Below are the code and all the weights of a small trained network. Each question names an input and a class and asks about switching units off, where a switched-off unit gives its printed mean instead of its output.

import numpy as np


def w(rows, s, z=0):
    codes = np.array(rows[::2]) - 128.0
    scale = np.full(codes.shape[1], s)
    scale[-1] = z or s
    return codes * scale


def f(y):
    return np.maximum(y, 0)


def log_softmax(a):
    a = a - a.max(-1, keepdims=True)
    return a - np.log(np.exp(a).sum(-1, keepdims=True))


def net(x, mask):
    res = np.array(x, float).reshape(1, 6) / 4 @ E
    y = f(res @ A[0][:, :-1].T + A[0][:, -1])
    res = res + np.where(mask, y, B[0][:, -1]) @ B[0][:, :-1]
    return log_softmax(res[-1] @ U[:, :-1].T + U[:, -1])


A, B = {}, {}
E = w([
[253,142,149,34,142],'x0',
[39,253,188,42,113],'x1',
[146,238,21,150,239],'x2',
[181,228,117,204,33],'x3',
[128,126,129,127,127],'x4',
[163,151,239,195,207],'x5',
],0.0062)
A[0] = w([
[115,193,46,128,187,72],'N0',
[109,66,208,104,26,70],'N1',
[172,46,76,152,144,82],'N2',
[2,115,96,202,114,113],'N3',
[90,77,99,70,233,83],'N4',
[73,124,149,52,172,117],'N5',
[136,183,67,140,187,108],'N6',
[185,90,81,187,122,74],'N7',
[73,220,171,81,95,82],'N8',
[193,126,134,45,112,109],'N9',
[184,244,104,190,29,2],'N10',
[101,196,144,86,119,82],'N11',
[137,154,232,188,195,118],'N12',
[102,117,35,54,72,100],'N13',
[109,122,51,97,65,62],'N14',
[218,140,122,52,131,75],'N15',
],0.016,0.0059)
B[0] = w([
[182,200,132,135,45,232],'N0',
[189,195,129,135,8,235],'N1',
[116,74,137,227,134,214],'N2',
[68,187,20,77,177,238],'N3',
[84,65,157,72,50,215],'N4',
[97,43,138,170,104,200],'N5',
[190,185,132,153,70,230],'N6',
[115,121,119,224,163,211],'N7',
[138,98,102,250,168,227],'N8',
[79,182,61,92,159,202],'N9',
[49,16,155,54,63,244],'N10',
[120,109,129,211,155,191],'N11',
[188,140,193,60,222,231],'N12',
[188,126,217,85,206,220],'N13',
[178,122,192,109,202,193],'N14',
[80,184,41,107,172,210],'N15',
],0.028,0.011)
U = w([
[213,182,132,158,59,99],'0',
[128,68,123,255,188,96],'1',
[76,32,157,91,99,254],'2',
[208,130,203,91,250,85],'3',
[84,181,31,104,196,84],'4',
],0.0069,0.0088)

Each question gives the input, the list of numbers given to net, and the class t.
The units are the neurons (one row each of A and B). Each row of codes is followed by its name. A weight is (code - 128) times the scale printed after its matrix; where a second scale follows, it is the last column's (A, B and U).
mask holds one flag per neuron, in row order. A switched-off neuron (its flag False) gives its mean, the last column of its row in B, instead of its output. The means were averaged over made-up inputs and are rounded, as every weight is.
A unit's drop is (log p(t) with every unit on - log p(t) with that unit switched off) / (log p(t) with every unit on - log p(t) with every unit switched off).
The circuit of an input: a set's keep is (log p(t) with only the set's units on - log p(t) with every unit switched off) / (log p(t) with every unit on - log p(t) with every unit switched off). Starting from the 12 units with the biggest drops (on a tie, the unit counted first), units are removed one at a time, each time the one whose removal leaves the highest keep (on an exact tie, the one counted first), for as long as the keep stays at least 0.8.
units of the circuit, in order: the units of the circuit, biggest drop first
most important unit: the unit with the biggest drop
k most important neurons: the k neurons with the biggest drops, biggest first
drop of u: that unit's drop, to one decimal
input [-8,1,7,-4,7,8], class 3: 3 most important neurons : N12, N1, N15
input [6,-6,6,-6,3,5], class 0: 4 most important neurons : N10, N6, N3, N8
input [7,-5,-3,-5,-3,4], class 4: units of the circuit, in order : N15
input [3,-5,8,-7,-3,-3], class 0: 2 most important neurons : N0, N6
input [-8,-2,-6,0,-8,7], class 4: 3 most important neurons : N3, N13, N14
input [0,6,6,7,4,6], class 2: 4 most important neurons : N10, N1, N7, N2
input [3,8,-6,-3,6,2], class 1: 2 most important neurons : N8, N5
input [7,8,3,-3,-2,-2], class 1: 4 most important neurons : N8, N5, N11, N3
input [7,6,-1,7,5,0], class 2: 2 most important neurons : N10, N3
input [2,1,-5,6,-1,-1], class 2: 3 most important neurons : N10, N0, N6
input [4,-7,3,5,6,-5], class 1: 2 most important neurons : N7, N2
input [-7,1,-7,1,7,-6], class 0: 3 most important neurons : N1, N15, N12
input [8,7,0,3,-1,5], class 4: 2 most important neurons : N15, N9
input [-5,-5,4,5,8,-7], class 3: 3 most important neurons : N13, N14, N8
input [-7,-5,4,1,0,6], class 4: 2 most important neurons : N3, N13
input [1,1,2,-3,-3,4], class 3: units of the circuit, in order : N12
input [-7,1,3,-7,-3,-5], class 2: 3 most important neurons : N4, N5, N15
input [3,2,4,2,-2,7], class 3: drop of N12 : 3.5
input [5,1,-1,3,4,0], class 4: drop of N5 : 0.0
input [6,-6,-1,-2,4,-6], class 1: most important unit : N2
input [-4,0,-3,-2,5,3], class 4: drop of N6 : 0.3
input [-3,4,-1,-3,1,1], class 1: drop of N15 : 0.3
